Below are the code and all the weights of a small trained network. Each question names an input and a class and asks about switching units off, where a switched-off unit gives its printed mean instead of its output.

import numpy as np


def w(rows, s, z=0):
    codes = np.array(rows[::2]) - 128.0
    scale = np.full(codes.shape[1], s)
    scale[-1] = z or s
    return codes * scale


def f(y):
    return np.maximum(y, 0)


def log_softmax(a):
    a = a - a.max(-1, keepdims=True)
    return a - np.log(np.exp(a).sum(-1, keepdims=True))


def net(x, mask):
    res = np.array(x, float).reshape(1, 8) / 4 @ E
    y = f(res @ A[0][:, :-1].T + A[0][:, -1])
    res = res + np.where(mask, y, B[0][:, -1]) @ B[0][:, :-1]
    return log_softmax(res[-1] @ U[:, :-1].T + U[:, -1])


A, B = {}, {}
E = w([
[243,193,191,208,93,131,120,34],'x0',
[146,114,141,121,137,141,110,132],'x1',
[141,119,149,127,134,138,117,144],'x2',
[77,187,167,15,22,182,50,118],'x3',
[132,120,115,126,127,134,123,114],'x4',
[138,124,141,127,132,131,124,136],'x5',
[87,124,190,88,161,254,245,97],'x6',
[145,117,119,117,145,145,108,117],'x7',
],0.0088)
A[0] = w([
[170,248,148,124,3,135,2,98,126],'N1',
[43,65,110,63,176,190,200,173,145],'N2',
[205,95,80,225,185,61,127,113,196],'N3',
[47,129,113,44,64,199,93,159,147],'N4',
[176,204,196,183,131,224,185,47,80],'N5',
[108,244,166,64,51,126,22,103,215],'N6',
[126,95,114,186,187,122,177,152,253],'N7',
[79,41,79,120,110,76,93,183,160],'N8',
[127,81,108,120,171,102,199,178,183],'N9',
[180,137,133,202,146,125,139,97,147],'N10',
[90,89,38,91,141,33,46,222,188],'N11',
[36,134,146,28,103,233,108,110,196],'N12',
[176,141,122,205,85,65,69,112,191],'N13',
[117,65,109,164,161,161,186,153,177],'N14',
[100,80,90,130,111,67,50,191,168],'N15',
[137,170,195,143,148,182,204,40,115],'N16',
[221,127,109,232,134,42,58,94,134],'N17',
],0.007,0.0045)
B[0] = w([
[123,198,71,148,131,146,76,125,239],'N1',
[47,92,167,227,226,78,59,26,221],'N2',
[94,39,175,63,104,16,114,114,229],'N3',
[65,123,156,119,83,105,109,160,217],'N4',
[160,97,102,37,67,161,182,185,200],'N5',
[118,219,123,130,82,178,80,148,246],'N6',
[210,2,137,145,203,96,161,104,205],'N7',
[209,102,76,130,125,172,207,196,202],'N8',
[164,70,121,193,182,136,142,65,189],'N9',
[121,76,160,45,80,80,118,155,179],'N10',
[187,94,47,82,57,185,240,244,240],'N11',
[14,96,173,130,78,117,117,178,234],'N12',
[130,168,157,58,104,35,48,81,212],'N13',
[160,121,97,165,202,112,157,83,184],'N14',
[167,153,93,76,70,168,171,161,203],'N15',
[179,80,80,112,96,157,222,191,188],'N16',
[73,113,166,78,117,36,70,96,227],'N17',
],0.0067,0.012)
U = w([
[250,81,80,101,128,129,210,144,198],'0',
[16,86,187,97,105,58,71,115,120],'1',
[128,169,74,92,54,238,165,191,164],'2',
[148,254,96,131,115,130,36,80,7],'3',
[118,92,108,250,227,144,140,67,102],'4',
],0.0068,0.002)

Each question gives the input, the list of numbers given to net, and the class t.
The units are the neurons (one row each of A and B). Each row of codes is followed by its name. A weight is (code - 128) times the scale printed after its matrix; where a second scale follows, it is the last column's (A, B and U).
mask holds one flag per neuron, in row order. A switched-off neuron (its flag False) gives its mean, the last column of its row in B, instead of its output. The means were averaged over made-up inputs and are rounded, as every weight is.
A unit's drop is (log p(t) with every unit on - log p(t) with that unit switched off) / (log p(t) with every unit on - log p(t) with every unit switched off).
The circuit of an input: a set's keep is (log p(t) with only the set's units on - log p(t) with every unit switched off) / (log p(t) with every unit on - log p(t) with every unit switched off). Starting from the 12 units with the biggest drops (on a tie, the unit counted first), units are removed one at a time, each time the one whose removal leaves the highest keep (on an exact tie, the one counted first), for as long as the keep stays at least 0.8.
circuit, biggest first: the units of the circuit, biggest drop first
k most important neurons: the k neurons with the biggest drops, biggest first
drop when u is switched off: that unit's drop, to one decimal
input [3,-4,8,-4,7,-4,-7,8], class 1: circuit, biggest first : [N17]
input [1,-2,-3,1,-6,6,-6,2], class 3: circuit, biggest first : [N12 N1 N7]
input [7,5,2,1,5,0,5,7], class 2: circuit, biggest first : [N7 N5]
input [-8,-8,-7,0,2,8,0,4], class 0: circuit, biggest first : [N8 N6]
input [0,1,7,7,-6,2,-7,-6], class 2: 2 most important neurons : [N11 N2]
input [-5,2,1,7,1,-5,0,-6], class 2: 3 most important neurons : [N3 N17 N11]
input [2,2,-8,3,6,4,0,8], class 3: 2 most important neurons : [N11 N8]
input [7,-3,8,0,3,0,-3,6], class 1: 2 most important neurons : [N17 N3]
input [-2,-6,-6,3,3,-4,7,-5], class 1: 2 most important neurons : [N2 N12]
input [-1,2,-8,1,7,-6,0,-3], class 2: 3 most important neurons : [N3 N17 N2]
input [3,2,-6,-3,7,2,-8,3], class 1: 2 most important neurons : [N17 N3]
input [-1,5,4,-2,8,-6,7,-7], class 4: 2 most important neurons : [N2 N11]
input [3,4,-5,-8,7,-7,0,1], class 1: 4 most important neurons : [N3 N17 N11 N8]
input [-8,4,0,1,-3,-7,-1,-4], class 2: circuit, biggest first : [N11]
input [3,4,3,-8,1,-8,0,6], class 1: 2 most important neurons : [N3 N17]
input [6,6,5,3,0,-7,-6,-2], class 3: drop when N1 is switched off : 0.2
input [-8,6,0,-3,-4,-4,3,-4], class 4: drop when N2 is switched off : 0.4
input [-8,2,8,0,-2,8,6,-6], class 4: drop when N2 is switched off : 0.2
